[-23 -42  14 -27  -6  -6 -16  37  -7 -45 -17  39  17  -1  27  82  48  15
  22  10  -1   7   6 -21 -38  -9 -10  -9 -50 -13  28   8  10  33 -51  51]	Bapo
[-37 -21  20 -57 -24  33  -7  27   0 -36   2   0  21 -13   1  93  51  28
  -1 -39 -23  36   0 -11  12  17 -37  51 -68 -10   7  26  21   8 -19  32]	tes
[-45 -19  16 -60 -34  35 -15  29  -9 -36   9 -10  31  -7   3  95  53  25
   1 -41 -12  40  -1 -17  19   9 -35  49 -75  -8   1  32  17   7  -7  25]	veza
[ 27 -25 -11   0 -26 -15  -3  37 -20 -17   4  79  -7 -10  18  70  27   3
  20  27 -18  12  10  -1 -51  12 -21 -11 -65 -25  16 -26 -16  36 -45  12]	Bapo
[ -3 -34   3 -41 -38 -14 -19  38 -17 -42 -10  50  21   9  24  89  70  14
  26   9 -32  19  13 -22 -42  10 -27   9 -48 -23  25  -2   6  42 -42  27]	Buv
[-31 -23  20 -62 -36  25 -17  26   4 -34  13   1  23 -13   4  97  59  21
   1 -48 -34  29   2  -9  11  14 -34  48 -74 -11   8  18  14  11 -10  31]	tes
[-50 -20  19 -52 -23  34  -4  33 -15 -34   9 -21  18  -8   5  90  32   6
  -5 -37   3  53 -10 -13  32  13 -25  47 -70 -14 -13  39  25  10 -10  23]	veza
[  9 -25 -14 -15 -27 -31 -21  35 -13 -32  -7  72   2 -13  40  57  50  13
  21  14 -42  -3  30 -13 -54  -2 -21  -4 -63 -21  31 -29  -9  40 -43  25]	meb
[-44 -28  26 -53 -24  40 -16  33   2 -27   4 -12  20 -17  18 102  44  13
   0 -40 -15  38  -2  -7  13   5 -36  55 -73 -19   1  25  29  10 -17  32]	tes
[-35 -33  11 -41 -27  39 -12  35  -1 -37  15 -21  18 -13  34 101  41   0
   4 -50  -5  47   0  -8  17  -5 -24  35 -73 -17   5  43  25   4  -7  18]	Zanu
[-32 -28   9 -64 -25  17 -36  12   1 -26  31 -17  33   9  43 100  48   9
 -14 -51 -19  36  -2  -5   2  -5 -22  41 -69 -27   8  44  17  17 -11   4]	Zanu
[-51 -23  30 -52 -35  34 -10  23  -3 -44   8  -3  27 -10  16  93  44  15
   2 -40  -4  24  -2 -13  20   6 -36  41 -76 -17   0  21  14  22 -18  21]	golun
[-43 -23  19 -54 -35  31 -17  33   1 -40  19  -7  32 -10  20  93  42  16
  -3 -41 -11  47  -3  -5  18  11 -37  49 -76 -25   0  36  11  16 -11  18]	Zanu
[-32 -14  24 -78 -38  23 -14  23   7 -28  19  -5  32   1  16  84  46  32
   0 -35 -14  34   0  -2  12  13 -31  50 -80 -16  -2  18  15  26 -22  26]	Kazub
[ 12 -34  -3 -40 -53  -6 -18  31  -5 -36 -23  41  10   1  28  70  57  -4
  30  15 -11  11  16  -3 -34  -8 -30   2 -15 -10  41  -7   2  24 -21  25]	Buv
[  2 -39   6 -49 -23  -8  -8  19 -10 -43 -17  55  18  -2  13  79  81  23
  29  18 -14   1  24 -15 -46  -4 -34 -18 -60 -14  42 -18  -1  28 -47  25]	meb
[  4 -21 -14 -34 -21  -5 -27  47 -24 -35  -5  42  28  -3  14  89  86  18
  15  24 -22  22  -4 -28 -46  -4 -23   7 -53 -16  30   1   6  36 -50  22]	kirob
[-43 -18  15 -75 -21  28 -17  17   2 -45  15 -10  43   1   5  91  68  11
   1 -47 -18  21   1 -26  19  -3 -28  44 -65 -14  13  44  25   7  -4  17]	veza
[-31 -13  16 -83 -38  22 -18  18   2 -41  18 -16  38 -11  20  92  50  13
   4 -37 -21  30  -6  -8  18  10 -32  50 -78 -27  14  32   9  13 -17  20]	Kazub
[-54 -20  20 -54 -42  22 -23  24  -2 -50  15  -6  29  -6  17  91  52  14
  -3 -44 -18  14   5 -20  19   5 -35  45 -79 -26  12  16  -9  23  -2  15]	golun
[ -5 -20  11 -32 -23 -27 -12  34 -17 -46   2  80  15   5  30  89  61  21
  28  17 -25   7  10  -4 -46  -7 -10  -3 -54 -13  24 -28  -9  58 -56  39]	Bapo
[-29 -19   3 -63 -28  37 -22  31  -5 -42   5  -9  32  -3  19 101  49   8
   4 -46 -20  46  -8 -27  17   5 -36  44 -73 -16   6  50  16  -4  -5  19]	veza
[-20 -27  13 -34 -38 -26 -25  40 -23 -50  -5  71   4   5  41  79  51   2
  12  29 -15   3  23 -20 -36   3 -21   2 -66 -30  26 -28 -24  55 -44  16]	golun
[-20 -27   4 -14 -40 -19 -22   7 -26 -40 -15  75  -8   8  22  79  60   4
  29 -14 -33   5   6 -17 -38  24 -37  15 -66 -37   7 -35   2  35 -39  28]	golun
[  0 -10   8   0 -16  -9  -2  38 -11 -22   8  84  24  -6   5  66  50  35
  13   5 -29 -15   3   4 -49  27 -29  17 -56 -40  10 -44   2  49 -47  31]	kirob
[-33 -42   5 -44 -34  -3 -37  24 -20 -49 -12  57   6   6   8  88  84   7
  -3   4 -10  11   7 -30 -40  14 -43  11 -44 -24  25 -22 -12  35 -49   7]	golun
[-34  -8  15 -58 -27  25  -6  27 -13 -29  10 -16  21  -6  10  82  53  26
  11 -47 -11  50 -12  -3  20   7 -13  40 -77  -9  -8  11  18  21 -24  31]	Kazub
[ -9 -26   2 -37 -59 -23 -28  19 -21 -41   0  69  17   9  22  94  48  -7
  20  16 -19   8   0 -12 -26  16 -36  15 -81 -49  22 -22 -26  57 -41   7]	golun
[-36 -26  15 -58 -18  31 -13  34   4 -49   7  -5  26  -4   5 100  67   5
  -1 -44 -26  24   3 -20   2   5 -47  40 -63  -9   5  26  12   9 -11  26]	rak
[ -3 -29   7 -46 -32 -26 -18  14 -10 -35  -7  59  13 -13   3  96  70   1
   7   4 -28  19  -2  -2 -43  22 -32  12 -44 -24  25  -3   2  35 -65  21]	tes
[-32 -18  15 -50 -22  35  -7  40   7 -42  16  -5  28  -3   0  94  53  21
  -3 -50 -16  31  -7  -5  12  -1 -27  47 -69 -17   3  24   4  26  -9  26]	Mem
[-36 -18  17 -61 -27  38  -5  34 -11 -27  10 -38  16 -13  -6  83  59  24
  -3 -47 -15  55 -11  -4  15  15 -38  44 -69  -8 -17  39  18   6 -12  25]	Mem
[-30 -17  18 -78 -40  25 -23  29   0 -44  25 -17  33  -8  20  94  59  12
   1 -47 -17  19  -5  -9  16  10 -34  52 -79 -34  18  25   8  14  -1  31]	kirob
[-10 -26 -16 -24 -50 -26 -20  26 -33 -43 -17  45   7  11  43  82  64  -3
  30  10 -26  29  10 -26 -27   3 -21  -5 -74 -30  20 -10  -5  43 -30  21]	veza
[-26 -28   0 -68 -40  23 -35  18  -2 -45  11  -2  24  -4  25 100  61  13
   7 -57 -39  32   3 -25   1  -3 -45  38 -70 -11  18  17   5  11 -10  18]	meb
[ -7 -30  -4 -15 -38 -21 -19  31 -13 -34   4  55  10   3  30  80  62  42
  20   7 -28  33  12 -18 -33   2 -26  -7 -60  -3  10 -29 -11  56 -47  30]	meb
[-25 -10   1 -29 -28 -13 -16  27 -13 -33  -2  73  18   0  -1  80  66  22
  20  -3 -25   9   1 -16 -36  18 -31  30 -57 -26  11 -17   2  38 -42  25]	veza
[-33 -22  29 -71 -29  29 -18  23  -5 -34  22   8  40  -9  23  90  33  29
  11 -34 -14  31  -8  -7  21  10 -34  46 -77 -16   6  32  16  14 -18  36]	Bapo
[-17 -28  -3 -25 -43  -5 -27  19 -12 -34  -7  65  17 -11  28  75  57   7
  10   5 -23  -6  14 -11 -41  13 -42  22 -64 -45  29 -23 -16  37 -46   2]	golun
[ -7 -25   5 -39 -46   9  -6  38 -20 -12 -25  32  13   9  10  65  50  23
  37  52   0  32  -2   9 -31  12 -52   0 -37 -22   3 -19  -6  28 -32  32]	Bapo
[-29   0  12 -69 -37  25 -23  42   6 -30  24 -18  33  -6  10  84  57  31
  -4 -41 -15  30  -6 -14   2  13 -41  54 -81 -31   6  27  -9  19  -2  22]	kirob
[-29 -24   8 -59 -26  32 -17  29   3 -44  21   1  25  -4  17  98  45   8
  -2 -52 -17  28  -3 -16  22  10 -37  51 -74 -19  15  27  -3  10  -2  20]	rak
[-34 -23  17 -74 -33  35 -17  16   2 -24  14 -19  28   0  -2  71  50  24
   1 -46 -13  49  -3 -14  19  19 -48  48 -76 -14  -9  44  14   2  -4  22]	Bapo
[  6 -35  -8 -32 -48 -10 -19  31  -1 -26  10  55  31   7  12  92  32  24
  10  19 -16  12  -1  -8 -28  20 -47   5 -69 -39  26 -14 -30  53 -38  10]	meb
[ 12 -17 -13 -36 -38 -20 -20  52 -17 -35   9  47   8   4  52  76  67  40
  10  14 -25  16  17  -9 -47   9  -7   4 -60 -22  34 -15 -24  45 -43  28]	kirob
[-32 -16  17 -60 -27  15 -16  36  12 -55  27  -7  37  -4  16  92  49  26
 -14 -62 -30  20  -5 -12  13   6 -26  37 -60 -16  14  35 -13  27  -5  25]	Mem
[-19 -34 -10 -27 -42 -26 -29  19 -17 -40 -14  34   8   3  63  80  40   3
  17   0 -12  28   6 -21 -30  -3 -36  -2 -53 -36  29  -9 -14  51 -42  19]	meb
[ -4 -24  -5 -34 -37 -16 -13  28 -14 -35  -6  63  16  -7  29  80  61  10
  20   5 -26  -2  17  -9 -43  10 -25   5 -60 -27  28  -9   2  30 -42  20]	veza
[ -4 -43   5 -23 -45 -11 -18  23 -32 -19  -5  45   9  -2  13  78  56   1
  21  32 -20  38   8  -5 -20  32 -56  11 -76 -33  -7 -19   1  30 -39  20]	rak
[  0 -38   4  -9 -30  -3 -18  36 -15   2   1  60   9  -9  20  49  44  37
  16  26 -13  27  19  -6 -40  17 -36   3 -64 -13  -2 -17   8  30 -45  26]	Bapo
[-56 -28  24 -52 -32  31 -20  34   5 -39  14 -19  31  -1  -2  88  64   9
  -6 -42 -15  19   7 -25  14   3 -42  39 -72 -22  -2  21   3  18   1  13]	golun
[-38 -25  14 -33 -14  28 -21  47 -11 -25   9 -27  28  -7   7  87  53  -1
   3 -28 -26  58  -3 -13  17   4 -42  42 -77 -21 -27  26  12  10  -5  28]	rak
[  5 -22  -3  -9 -15 -27  -3  37 -11 -30  14  72   8   3  11  93  31  29
  14  13   0   2   8  -7 -38  -8  -1  -7 -63 -17  42 -31 -36  60 -44  17]	meb
[ 11 -16  -3 -53 -32 -23 -21  47 -12 -36 -19  42   8   9  64  62  43  -1
  23  36 -14   5   5   9 -36  -1 -25 -13 -23 -22  31 -13 -28  32 -32  34]	rak
[-31 -14  18 -77 -50  22 -10  15   7 -47  11 -10  26  -2  19  89  54  22
   7 -56 -24  33   4  -8  14  15 -38  47 -80 -19   8  18   5  17 -11  26]	Kazub
[ -6 -23  -5 -29 -30  -9   0  24 -22 -37   0  54  -5   2 -10  84  63  15
  12  21   1  10   8   3 -33   1 -17  21 -71 -29  34 -27 -20  49 -36  15]	Mem
[ -3 -33   4 -34 -38 -14  -7  32 -23 -45  -2  53  16   7  19  86  69  19
  16   6 -32  15  21  -9 -31   2 -23   9 -56 -15  28 -14  -6  45 -38  20]	Mem
[-38 -33  20 -48 -26  30 -22  25   7 -45  25   5  27  -3   3 114  46  -3
   5 -52  -3   9  -5 -24  23  -3 -25  41 -73 -26  25  26  -2   9   3  16]	golun
[-37  -6  15 -41 -40  28  -9  32 -11 -34  19 -12  25  -6  25  87  45  27
   8 -43 -14  49  -5 -12  22   9 -33  59 -79 -22  -6  17  15  28  -6  29]	kirob
[  7 -25  10 -35 -45 -21 -12  30 -14 -29 -12  48   8 -14  37  53  50 -11
  31  18 -26  20  24 -15 -29  14 -37  -5 -77 -33   9 -16   5  25 -34  21]	Kazub
[-39 -22  23 -62 -39  27 -24  22  -4 -41  12   0  23   2  22  92  44  16
   3 -51 -20  28   3 -14  19   8 -32  46 -82 -16   0  24   7  16  -8  23]	golun
[-14 -42  -2 -37 -31  -9 -27  32 -13 -48 -11  63  19  14  15  92  72  10
  15   1 -24  26  -4 -20 -39   9 -34   3 -45 -20  18 -12  -2  47 -53  32]	Bapo
[-31 -18  16 -70 -34  28  -9  19 -11 -47  11 -12  11  -7  14  81  51  13
   3 -62 -18  45 -10  -9  28  13 -28  48 -72 -11   2  33  15  11  -7  30]	Mem
[-28 -26  15 -55 -40  27 -31  28   2 -34  22 -19  34  -5  41 107  39  23
   0 -50 -13  35  -5 -11  12   8 -39  55 -79 -36  15  36   9  12  -1  35]	kirob
[ -3 -20   1 -66 -34 -27 -23  32 -14 -43   1  53  17  -3  22  74  74  17
  11  23 -21   4  12  -5 -40   7  -9   7 -62 -22  37 -21 -13  46 -56  25]	Kazub
[ -5 -27   9 -43 -49 -22 -13  24  -6 -43   3  74  19  -1  28  88  70  14
  22  28 -31   2  12 -11 -29  19 -35   5 -67 -39  32 -29 -15  54 -45  20]	tes
[-33 -14  19 -63 -41  13 -17  27  -3 -43  13 -21  18  -5  42  84  39  31
  -1 -59 -22  32  -1  -1   4  16 -20  37 -68 -23   4  25   0  26 -12  35]	Buv
[ 13 -28  -6 -16 -25  -4  -4  52 -24 -10  -8  47   6   1  29  50  64  21
  24  34 -23  36  33  -4 -31   3 -21  -4 -78  -8   0 -21  -3  36 -40  18]	rak
[-49 -17  17 -54 -39  42 -19  28 -10 -40   2  -9  23  -9  16  89  48  20
   3 -42 -11  33   1 -21  18   5 -40  50 -85 -16   2  21   6  13  -9  15]	golun
[ -6 -30  10 -26 -48 -15  -7  32 -17 -41 -11  53   3   0  32  72  66   3
  21  23 -16  21  30 -19 -37   7 -36 -14 -65 -23  12 -19 -20  41 -41   3]	golun
[-25 -12   7 -61 -25  23 -15  29  -2 -33  10 -20  20   5  26  92  39   6
  -2 -49 -22  34  -9  -6   3  -1 -31  47 -78 -32   2  39   6  23  -7  19]	Mem
[-25 -15  14 -68 -37  29 -16  41  -1 -34  16  -9  33  -4  11  88  49  14
   5 -44 -29  36  -8 -12  15   7 -37  49 -78 -17  -2  38  11  21  -7  23]	Mem
[-48 -20  23 -44 -17  23  -4  32   7 -41   2  -3  23  -9  20  92  48  16
   5 -41 -20  23   0  -9  12   5 -25  43 -69 -28   8  19  16  25 -15  39]	tes
[-28 -29  10 -52 -31  31 -13  15   0 -28  19 -11  29  -1   5  95  45  20
  13 -51 -13  32   0 -11  21   1 -37  39 -82 -24  11  15   5  13  -1  19]	meb
[ -8  -9  -5 -38 -43 -19 -14  38 -25 -29 -11  35  16  15  -2  69  71   8
  34  24 -27  19  -7   3 -23   0 -26  16 -46 -31  13 -24 -18  49 -20  31]	Mem
[-56 -17  13 -57 -25  33 -20  35   3 -38   7 -22  35 -12  10  98  48  19
  -7 -48  -4  37  -5 -26  14   2 -38  52 -65 -14   8  50  14   7  -7  21]	veza
[-10 -21 -14   4 -17 -21 -26  16 -17 -28  -5  87   0 -17  19  70  72  -2
  19 -14 -39   9  -3 -10 -62  16 -32  14 -41 -34  10 -25  19  29 -57  17]	Zanu
[-11 -34  16 -42 -55 -16 -14  28  -4 -34   0  43  21  -1  41  85  44  18
  18  23  -5  18  18  -6 -38  21 -46  15 -58 -47  23  -4 -13  51 -43  15]	Buv
